Here is a tiny trained network, its code and every weight. The questions are about switching its units off for an input and a class, where a switched-off unit gives its printed mean instead of its output.

import numpy as np


def w(rows, s, z=0):
    codes = np.array(rows[::2]) - 128.0
    scale = np.full(codes.shape[1], s)
    scale[-1] = z or s
    return codes * scale


def f(y):
    return y / 2 * (1 + np.tanh(0.7978845608 * (y + 0.044715 * y**3)))


def log_softmax(a):
    a = a - a.max(-1, keepdims=True)
    return a - np.log(np.exp(a).sum(-1, keepdims=True))


def net(x, mask):
    res = np.array(x, float).reshape(1, 8) / 4 @ E
    y = f(res @ A[0][:, :-1].T + A[0][:, -1])
    res = res + np.where(mask, y, B[0][:, -1]) @ B[0][:, :-1]
    return log_softmax(res[-1] @ U[:, :-1].T + U[:, -1])


A, B = {}, {}
E = w([
[153,146,151,178,169,151,118,109],'x0',
[117,44,83,2,84,149,131,64],'x1',
[86,98,194,66,95,102,66,114],'x2',
[134,24,1,82,129,148,92,106],'x3',
[131,135,115,92,129,138,125,115],'x4',
[167,65,251,77,127,136,198,93],'x5',
[72,186,106,104,225,137,166,119],'x6',
[111,93,231,80,155,126,179,36],'x7',
],0.0088)
A[0] = w([
[144,95,203,126,130,151,172,118,229],'N0',
[162,107,223,113,123,109,142,112,196],'N1',
[128,131,138,160,101,152,109,127,106],'N2',
[123,43,51,96,86,155,121,94,254],'N3',
[128,128,170,139,75,133,147,133,236],'N4',
[61,187,170,176,165,146,153,123,195],'N5',
[79,162,86,126,183,128,158,105,111],'N6',
[139,166,94,140,197,110,164,143,221],'N7',
[103,105,115,69,149,71,126,120,154],'N8',
[149,153,88,178,100,102,95,140,209],'N9',
[101,233,149,131,213,135,145,142,177],'N10',
[136,110,91,135,151,131,142,140,119],'N11',
[145,157,98,150,38,125,10,175,190],'N12',
[87,72,115,50,98,117,158,76,206],'N13',
[160,108,190,129,118,108,142,113,105],'N14',
],0.012,0.0032)
B[0] = w([
[140,140,177,142,99,154,192,2,209],'N0',
[46,160,128,202,50,107,177,26,214],'N1',
[138,110,143,141,103,107,165,135,138],'N2',
[166,67,115,44,227,208,62,120,254],'N3',
[133,137,144,162,49,123,150,104,173],'N4',
[117,202,212,122,155,53,109,138,202],'N5',
[117,172,167,99,151,185,89,166,173],'N6',
[167,207,137,115,210,112,189,166,184],'N7',
[131,92,150,130,162,73,67,116,178],'N8',
[130,101,104,183,62,165,163,235,185],'N9',
[159,220,205,115,153,49,116,185,213],'N10',
[141,139,84,125,148,164,127,136,148],'N11',
[44,62,83,120,42,105,129,209,217],'N12',
[78,107,169,94,141,133,62,58,247],'N13',
[156,118,159,173,69,202,158,81,177],'N14',
],0.0091,0.015)
U = w([
[203,154,55,96,192,217,140,167,17],'0',
[159,236,214,106,172,73,130,160,255],'1',
[77,99,103,134,60,129,120,199,69],'2',
[114,121,199,163,68,117,206,2,200],'3',
[121,53,162,32,168,135,38,54,118],'4',
],0.0098,0.0017)

Each question gives the input, the list of numbers given to net, and the class t.
The units are the neurons (one row each of A and B). Each row of codes is followed by its name. A weight is (code - 128) times the scale printed after its matrix; where a second scale follows, it is the last column's (A, B and U).
mask holds one flag per neuron, in row order. A switched-off neuron (its flag False) gives its mean, the last column of its row in B, instead of its output. The means were averaged over made-up inputs and are rounded, as every weight is.
A unit's drop is (log p(t) with every unit on - log p(t) with that unit switched off) / (log p(t) with every unit on - log p(t) with every unit switched off).
The circuit of an input: a set's keep is (log p(t) with only the set's units on - log p(t) with every unit switched off) / (log p(t) with every unit on - log p(t) with every unit switched off). Starting from the 12 units with the biggest drops (on a tie, the unit counted first), units are removed one at a time, each time the one whose removal leaves the highest keep (on an exact tie, the one counted first), for as long as the keep stays at least 0.8.
units of the circuit, in order: the units of the circuit, biggest drop first
k most important neurons: the k neurons with the biggest drops, biggest first
drop of u: that unit's drop, to one decimal
input [2,-5,1,8,-2,6,8,6], class 3: units of the circuit, in order -> [N3]
input [-6,-6,0,-4,3,2,-7,-2], class 3: 4 most important neurons -> [N1 N4 N3 N14]
input [2,7,-6,3,7,-7,-2,-2], class 0: 3 most important neurons -> [N3 N9 N11]
input [-8,0,2,3,-3,8,-2,1], class 3: 2 most important neurons -> [N1 N0]
input [-2,-1,2,3,4,0,8,-6], class 0: 3 most important neurons -> [N5 N1 N13]
input [6,3,3,7,8,-7,-7,-5], class 2: 2 most important neurons -> [N12 N9]
input [0,3,-8,3,6,-5,-6,-3], class 0: 3 most important neurons -> [N3 N1 N11]
input [-1,0,-4,2,-4,3,-3,-2], class 0: 3 most important neurons -> [N13 N1 N12]
input [-6,-4,2,2,1,-8,0,8], class 1: 3 most important neurons -> [N3 N13 N12]
input [-4,8,6,-5,-3,-6,-1,-4], class 2: 2 most important neurons -> [N12 N0]
input [-8,-8,2,-8,-2,8,0,-5], class 3: drop of N1 -> 0.7
input [8,-3,2,7,0,0,6,4], class 1: drop of N4 -> 0.0
input [7,4,-1,0,-4,1,-5,-5], class 2: drop of N12 -> 0.1
